Here is a tiny trained network, its code and every weight. The questions are about switching its units off for an input and a class, where a switched-off unit gives its printed mean instead of its output.

import numpy as np


def w(rows, s, z=0):
    codes = np.array(rows[::2]) - 128.0
    scale = np.full(codes.shape[1], s)
    scale[-1] = z or s
    return codes * scale


def f(y):
    return np.maximum(y, 0)


def log_softmax(a):
    a = a - a.max(-1, keepdims=True)
    return a - np.log(np.exp(a).sum(-1, keepdims=True))


def net(x, mask):
    res = np.array(x, float).reshape(1, 7) / 4 @ E
    y = f(res @ A[0][:, :-1].T + A[0][:, -1])
    res = res + np.where(mask, y, B[0][:, -1]) @ B[0][:, :-1]
    return log_softmax(res[-1] @ U[:, :-1].T + U[:, -1])


A, B = {}, {}
E = w([
[129,127,128,123,129],'x0',
[128,129,125,130,129],'x1',
[109,95,162,54,170],'x2',
[1,129,147,86,43],'x3',
[128,129,128,128,127],'x4',
[125,162,12,67,131],'x5',
[63,187,141,222,215],'x6',
],0.01)
A[0] = w([
[129,97,212,175,87,60],'neuron 1',
[112,194,75,128,130,120],'neuron 2',
[146,36,220,186,132,53],'neuron 3',
[143,101,195,150,125,91],'neuron 4',
[190,84,132,144,227,37],'neuron 5',
[96,183,174,119,192,171],'neuron 6',
[88,75,146,91,194,249],'neuron 7',
[224,119,88,128,184,39],'neuron 8',
[175,124,40,57,107,81],'neuron 9',
[62,200,134,180,205,119],'neuron 10',
[96,67,118,68,200,216],'neuron 11',
[103,170,57,62,180,180],'neuron 12',
[191,59,147,95,78,73],'neuron 13',
[66,157,99,149,247,3],'neuron 14',
[106,81,180,195,131,130],'neuron 15',
[169,68,119,166,171,67],'neuron 16',
[117,206,86,96,148,98],'neuron 17',
[113,134,86,220,33,205],'neuron 18',
[35,101,145,86,117,35],'neuron 19',
[118,90,211,106,182,141],'neuron 20',
[64,152,157,108,75,18],'neuron 21',
[74,189,126,100,74,90],'neuron 22',
[146,167,101,184,96,215],'neuron 23',
[199,141,123,128,184,10],'neuron 24',
[199,86,116,133,128,72],'neuron 25',
[108,208,81,122,166,171],'neuron 26',
],0.011,0.0061)
B[0] = w([
[102,128,86,165,126,193],'neuron 1',
[140,117,108,167,150,192],'neuron 2',
[89,123,93,167,97,212],'neuron 3',
[92,107,111,140,111,179],'neuron 4',
[92,172,123,115,140,193],'neuron 5',
[148,93,102,69,108,214],'neuron 6',
[252,133,151,132,126,231],'neuron 7',
[87,171,137,125,194,193],'neuron 8',
[92,102,124,141,109,204],'neuron 9',
[113,78,87,43,132,255],'neuron 10',
[187,141,158,150,117,220],'neuron 11',
[131,92,134,254,118,231],'neuron 12',
[92,113,113,86,81,195],'neuron 13',
[62,83,125,67,101,207],'neuron 14',
[146,111,131,181,122,203],'neuron 15',
[78,175,107,110,97,168],'neuron 16',
[109,105,112,205,142,183],'neuron 17',
[185,126,140,98,203,236],'neuron 18',
[109,182,134,132,172,194],'neuron 19',
[153,133,158,178,108,208],'neuron 20',
[84,187,136,121,140,180],'neuron 21',
[140,177,199,102,150,195],'neuron 22',
[215,97,184,94,139,212],'neuron 23',
[67,157,134,110,179,167],'neuron 24',
[108,156,104,72,100,168],'neuron 25',
[140,119,150,140,81,221],'neuron 26',
],0.0088,0.01)
U = w([
[20,253,143,133,168,49],'0',
[132,123,131,150,123,254],'1',
[65,62,103,69,94,72],'2',
[80,113,103,252,106,42],'3',
[145,131,151,147,139,193],'4',
[138,136,144,150,134,183],'5',
[205,131,169,143,151,78],'6',
],0.011,0.0082)

Each question gives the input, the list of numbers given to net, and the class t.
The units are the neurons (one row each of A and B). Each row of codes is followed by its name. A weight is (code - 128) times the scale printed after its matrix; where a second scale follows, it is the last column's (A, B and U).
mask holds one flag per neuron, in row order. A switched-off neuron (its flag False) gives its mean, the last column of its row in B, instead of its output. The means were averaged over made-up inputs and are rounded, as every weight is.
A unit's drop is (log p(t) with every unit on - log p(t) with that unit switched off) / (log p(t) with every unit on - log p(t) with every unit switched off).
The circuit of an input: a set's keep is (log p(t) with only the set's units on - log p(t) with every unit switched off) / (log p(t) with every unit on - log p(t) with every unit switched off). Starting from the 12 units with the biggest drops (on a tie, the unit counted first), units are removed one at a time, each time the one whose removal leaves the highest keep (on an exact tie, the one counted first), for as long as the keep stays at least 0.8.
units of the circuit, in order: the units of the circuit, biggest drop first
unit that matters most: the unit with the biggest drop
top k neurons: the k neurons with the biggest drops, biggest first
input [5,6,8,8,-1,4,2], class 0: unit that matters most -> neuron 19
input [2,0,5,-2,-4,-8,8], class 2: units of the circuit, in order -> neuron 10; neuron 14
input [-6,-3,8,-3,6,1,0], class 6: top 2 neurons -> neuron 7; neuron 11
input [-8,-8,5,8,0,-8,-2], class 0: top 3 neurons -> neuron 19; neuron 21; neuron 12
input [-4,-6,-8,-2,2,0,1], class 6: units of the circuit, in order -> neuron 23; neuron 18
input [-1,-8,-7,-7,3,0,8], class 2: units of the circuit, in order -> neuron 10; neuron 14
input [7,-6,3,-3,3,4,8], class 2: units of the circuit, in order -> neuron 14; neuron 10
input [1,-6,8,0,5,6,-5], class 6: top 2 neurons -> neuron 11; neuron 7
input [5,2,-2,8,-4,6,-3], class 0: units of the circuit, in order -> neuron 22; neuron 19
input [-7,7,-4,0,5,-7,8], class 2: units of the circuit, in order -> neuron 10; neuron 14
input [1,-3,-6,0,-6,7,0], class 3: top 4 neurons -> neuron 12; neuron 17; neuron 7; neuron 9
input [4,-7,-8,0,-1,-8,-8], class 2: top 3 neurons -> neuron 13; neuron 12; neuron 7
input [-5,5,-3,7,0,8,-7], class 3: units of the circuit, in order -> neuron 12; neuron 10
input [2,-4,-6,8,8,-3,-7], class 0: unit that matters most -> neuron 21
input [1,2,8,2,-5,5,1], class 6: top 3 neurons -> neuron 7; neuron 11; neuron 3
input [4,-7,1,-8,5,6,-3], class 0: units of the circuit, in order -> neuron 8; neuron 24
input [-5,1,-6,-6,-1,-8,-7], class 3: top 3 neurons -> neuron 3; neuron 10; neuron 1
input [-3,7,-8,5,6,-2,1], class 6: units of the circuit, in order -> neuron 18; neuron 23
input [4,-3,-1,7,1,8,-2], class 3: top 3 neurons -> neuron 12; neuron 17; neuron 9
input [0,-5,-7,-3,-4,5,1], class 6: units of the circuit, in order -> neuron 23
input [8,4,5,6,-3,7,6], class 5: top 4 neurons -> neuron 7; neuron 12; neuron 22; neuron 11
input [-3,-3,1,1,-3,8,7], class 3: top 2 neurons -> neuron 12; neuron 17
